Below are the code and all the weights of a small trained network. Each question names an input and a target symbol and asks about switching units off, where a switched-off unit gives its printed mean instead of its output.

import numpy as np


def w(rows, s, z=0):
    codes = np.array(rows[::2]) - 128.0
    scale = np.full(codes.shape[1], s)
    scale[-1] = z or s
    return codes * scale


def norm(h):
    return h / np.sqrt((h * h).mean(-1, keepdims=True) + 1e-5)


def f(y):
    return y / 2 * (1 + np.tanh(0.7978845608 * (y + 0.044715 * y**3)))


def softmax(a):
    e = np.exp(a - a.max(-1, keepdims=True))
    return e / e.sum(-1, keepdims=True)


def log_softmax(a):
    a = a - a.max(-1, keepdims=True)
    return a - np.log(np.exp(a).sum(-1, keepdims=True))


def net(x, mask):
    ids = ['ΓΔΘΠΣΦβεζημτω'.index(c) for c in x.split()]
    T = len(ids)
    res = E[ids] + P[:T]
    u = 0
    for l in range(2):
        q, k, v = (norm(res) @ M[l].T for M in (Q, K, V))
        z = softmax(np.where(np.tri(T) > 0, q @ k.T / 3**0.5, -1e9)) @ v
        res = res + np.where(mask[u], z, O[l][:, -1]) @ O[l][:, :-1]
        u += 1
        y = f(norm(res) @ A[l][:, :-1].T + A[l][:, -1])
        res = res + np.where(mask[u : u + 8], y, B[l][:, -1]) @ B[l][:, :-1]
        u += 8
    return log_softmax(norm(res)[-1] @ U[:, :-1].T + U[:, -1])


Q, K, V, O, A, B = {}, {}, {}, {}, {}, {}
E = w([
[88,101,208,126,180,104,138,115,130,96,148],'Γ',
[112,169,173,124,83,79,129,137,72,142,117],'Δ',
[142,147,101,123,172,131,153,138,104,103,114],'Θ',
[92,117,176,135,91,119,80,11,75,71,142],'Π',
[137,110,83,104,101,156,84,100,43,96,76],'Σ',
[148,85,189,115,193,175,95,90,95,139,139],'Φ',
[65,93,112,122,98,103,173,75,150,64,92],'β',
[113,97,133,136,225,90,131,128,173,146,148],'ε',
[85,136,204,120,110,79,128,89,158,88,92],'ζ',
[161,115,100,115,214,149,102,80,155,139,125],'η',
[144,125,182,96,108,172,146,108,125,103,77],'μ',
[152,89,131,122,105,69,136,250,176,120,121],'τ',
[82,84,126,131,129,159,131,188,118,163,64],'ω',
],0.018)
P = w([
[138,174,112,230,100,143,94,126,146,109,153],'0',
[158,94,130,112,159,66,103,150,101,11,106],'1',
[116,144,101,120,140,200,116,139,131,93,183],'2',
[107,95,142,121,175,61,116,155,62,56,57],'3',
[148,142,148,145,94,153,142,144,136,164,154],'4',
[129,126,164,4,200,53,119,139,119,145,145],'5',
[143,129,169,131,84,171,187,137,107,181,148],'6',
],0.015)
Q[0] = w([
[158,129,104,204,167,120,129,147,129,121,102],'0.h1',
[121,143,77,3,168,95,137,145,131,128,142],'0.h1',
[142,119,135,116,155,89,126,87,102,95,62],'0.h1',
],0.013)
K[0] = w([
[156,183,83,255,153,76,76,136,132,174,35],'0.h1',
[69,146,67,71,137,200,105,187,127,57,177],'0.h1',
[148,140,105,243,57,124,20,155,165,92,149],'0.h1',
],0.0076)
V[0] = w([
[219,75,111,96,65,98,57,195,198,108,136],'0.h1',
[175,228,143,40,90,94,81,125,126,108,162],'0.h1',
[58,122,238,135,165,120,100,138,127,255,80],'0.h1',
],0.0051)
O[0] = w([
[131,23,125,115,98,106,71,101,136,254,82,252],'0.h1',
[141,200,230,169,234,172,41,114,167,108,47,91],'0.h1',
[72,208,97,63,114,141,13,155,120,70,142,89],'0.h1',
],0.0086,0.0036)
A[0] = w([
[183,102,109,141,137,140,192,137,102,139,127,185],'0.n1',
[166,136,119,138,143,160,100,188,100,193,146,110],'0.n2',
[116,112,78,108,148,94,107,181,122,131,77,148],'0.n3',
[127,125,113,141,115,103,98,84,85,132,110,207],'0.n4',
[131,117,106,104,118,81,178,149,130,79,108,111],'0.n5',
[127,254,111,181,108,131,172,133,99,173,124,72],'0.n6',
[142,147,126,116,72,169,129,140,180,165,84,135],'0.n7',
[154,133,143,90,148,75,147,160,172,125,128,1],'0.n8',
],0.0096,0.0017)
B[0] = w([
[84,122,168,159,106,194,136,150,189,175,129,186],'0.n1',
[87,170,152,155,81,110,106,155,141,171,153,204],'0.n2',
[108,171,173,119,123,110,89,52,114,63,152,255],'0.n3',
[155,49,132,103,147,108,118,127,185,200,101,157],'0.n4',
[156,137,155,150,159,133,140,93,82,170,140,201],'0.n5',
[182,107,119,189,165,58,73,251,94,78,102,142],'0.n6',
[163,146,187,157,92,175,153,111,128,73,118,182],'0.n7',
[140,112,131,116,155,152,148,58,75,166,108,196],'0.n8',
],0.011,0.0057)
Q[1] = w([
[57,173,117,144,108,188,77,169,148,124,172],'1.h1',
[152,186,145,27,186,140,165,123,69,150,123],'1.h1',
[104,75,77,220,159,103,115,160,62,28,2],'1.h1',
],0.009)
K[1] = w([
[123,168,171,38,128,109,151,172,87,164,168],'1.h1',
[81,134,101,122,167,228,137,174,127,68,132],'1.h1',
[235,123,112,254,73,75,103,149,106,71,169],'1.h1',
],0.0086)
V[1] = w([
[143,120,156,95,68,199,136,110,85,96,66],'1.h1',
[176,116,103,133,171,233,64,135,43,202,164],'1.h1',
[87,153,42,154,109,137,102,3,133,170,1],'1.h1',
],0.0075)
O[1] = w([
[168,68,144,210,113,177,34,78,68,52,62,147],'1.h1',
[234,81,80,177,31,106,113,219,197,2,156,140],'1.h1',
[117,131,68,78,181,213,164,152,99,38,62,2],'1.h1',
],0.0086,0.0041)
A[1] = w([
[89,68,65,34,106,80,127,86,81,223,67,6],'1.n1',
[172,177,53,171,96,205,127,210,199,152,143,26],'1.n2',
[159,70,95,35,159,55,208,145,194,153,131,156],'1.n3',
[63,169,129,80,152,61,124,126,115,171,204,67],'1.n4',
[171,184,68,154,49,228,75,145,91,141,102,121],'1.n5',
[83,159,137,167,143,217,172,149,145,145,124,198],'1.n6',
[108,80,119,51,169,85,185,123,44,113,118,175],'1.n7',
[118,174,190,1,213,85,85,180,156,110,60,142],'1.n8',
],0.0089,0.002)
B[1] = w([
[232,98,85,72,198,159,126,188,161,129,141,254],'1.n1',
[127,193,98,67,162,185,80,54,80,202,118,176],'1.n2',
[56,131,98,159,73,132,91,181,119,122,48,196],'1.n3',
[180,109,156,111,142,196,129,127,234,61,113,198],'1.n4',
[95,110,161,43,114,141,128,201,114,136,82,201],'1.n5',
[139,140,93,141,135,12,146,136,101,84,122,179],'1.n6',
[107,179,91,159,84,222,95,170,102,141,222,236],'1.n7',
[116,134,69,136,61,72,198,73,131,122,37,213],'1.n8',
],0.011,0.0056)
U = w([
[130,116,75,155,96,115,206,85,82,132,143,254],'Γ',
[163,149,103,109,112,175,77,141,103,120,220,137],'Δ',
[41,112,87,122,66,119,111,174,109,110,131,124],'Θ',
[135,155,120,106,107,70,123,44,170,105,68,144],'Π',
[157,121,193,66,212,94,140,112,186,110,184,153],'Σ',
[131,89,161,136,157,108,68,38,65,130,135,131],'Φ',
[149,168,131,188,219,182,160,177,98,192,156,123],'β',
[122,75,185,174,67,149,156,126,155,198,156,89],'ε',
[126,164,82,102,111,127,183,177,227,118,137,103],'ζ',
[167,123,112,130,142,6,89,164,135,65,134,152],'η',
[178,82,98,88,140,130,101,160,138,178,50,76],'μ',
[128,212,113,88,172,153,101,60,132,189,108,148],'τ',
[162,104,167,191,133,189,147,169,144,57,84,75],'ω',
],0.011,0.0037)

Each question gives the input, a string of symbols that net reads in full, and the target symbol t.
The units are the heads (3 rows each of Q, K, V and O) and the neurons (one row each of A and B). Each row of codes is followed by its name. A weight is (code - 128) times the scale printed after its matrix; where a second scale follows, it is the last column's (O, A, B and U).
mask holds one flag per unit, layer by layer, with each layer's heads first. A switched-off unit (its flag False) gives its mean, the last column of its rows in O or B, instead of its output. The means were averaged over made-up inputs and are rounded, as every weight is.
A unit's drop is (log p(t) with every unit on - log p(t) with that unit switched off) / (log p(t) with every unit on - log p(t) with every unit switched off).
The circuit of an input: a set's keep is (log p(t) with only the set's units on - log p(t) with every unit switched off) / (log p(t) with every unit on - log p(t) with every unit switched off). Starting from the 12 units with the biggest drops (on a tie, the unit counted first), units are removed one at a time, each time the one whose removal leaves the highest keep (on an exact tie, the one counted first), for as long as the keep stays at least 0.8.
circuit, biggest first: the units of the circuit, biggest drop first
unit that matters most: the unit with the biggest drop
top k neurons: the k neurons with the biggest drops, biggest first
top k neurons in layer l: the k neurons of layer l with the biggest drops, biggest first
input μ τ ω ζ, target Φ: unit that matters most : 1.h1
input ω Φ ω τ, target Δ: top 2 neurons : [1.n7 0.n5]
input ω ω μ μ, target Δ: circuit, biggest first : [0.h1 1.n7]
input ζ τ β τ τ Σ Σ, target μ: top 2 neurons in layer 1 : [1.n5 1.n7]
input β τ Δ τ, target β: circuit, biggest first : [1.n7 1.h1]
input τ τ β Δ Δ τ, target β: circuit, biggest first : [0.h1 1.n7 1.h1]
input Φ ω ω τ β Γ, target Δ: circuit, biggest first : [1.n7 0.h1]
input ω Θ τ Φ μ Θ, target μ: circuit, biggest first : [0.h1 1.n3]
input Θ Φ τ ω, target ε: circuit, biggest first : [0.h1 1.h1 0.n6]
input Π μ τ Δ τ τ, target μ: top 2 neurons in layer 1 : [1.n1 1.n3]
input ω Φ τ ε τ ε τ, target ζ: circuit, biggest first : [1.h1 0.h1]
input β Φ Θ ω τ τ, target ε: top 2 neurons in layer 1 : [1.n3 1.n1]
input Δ ω ω Γ, target Π: circuit, biggest first : [1.n8 0.h1]
input τ μ Σ τ τ ω, target ω: circuit, biggest first : [1.h1]
input Γ τ τ Φ, target Σ: top 2 neurons : [1.n4 1.n1]
input ω Θ Φ ω τ Φ τ, target Δ: circuit, biggest first : [0.h1 1.n2]
input Φ ε τ Φ ω Δ Δ, target η: circuit, biggest first : [0.n6 0.h1]
input τ τ τ μ, target μ: circuit, biggest first : [1.n1 0.h1]
input ζ Σ ζ Γ ω ω Φ, target Δ: top 2 neurons in layer 1 : [1.n8 1.n3]
input τ τ τ Γ ε Δ, target μ: unit that matters most : 0.h1
input τ Δ τ, target η: top 2 neurons : [1.n6 0.n4]
input ω τ Γ τ τ Φ μ, target ω: top 3 neurons in layer 1 : [1.n2 1.n7 1.n8]
input Δ τ τ Φ, target Π: top 2 neurons : [1.n8 0.n6]
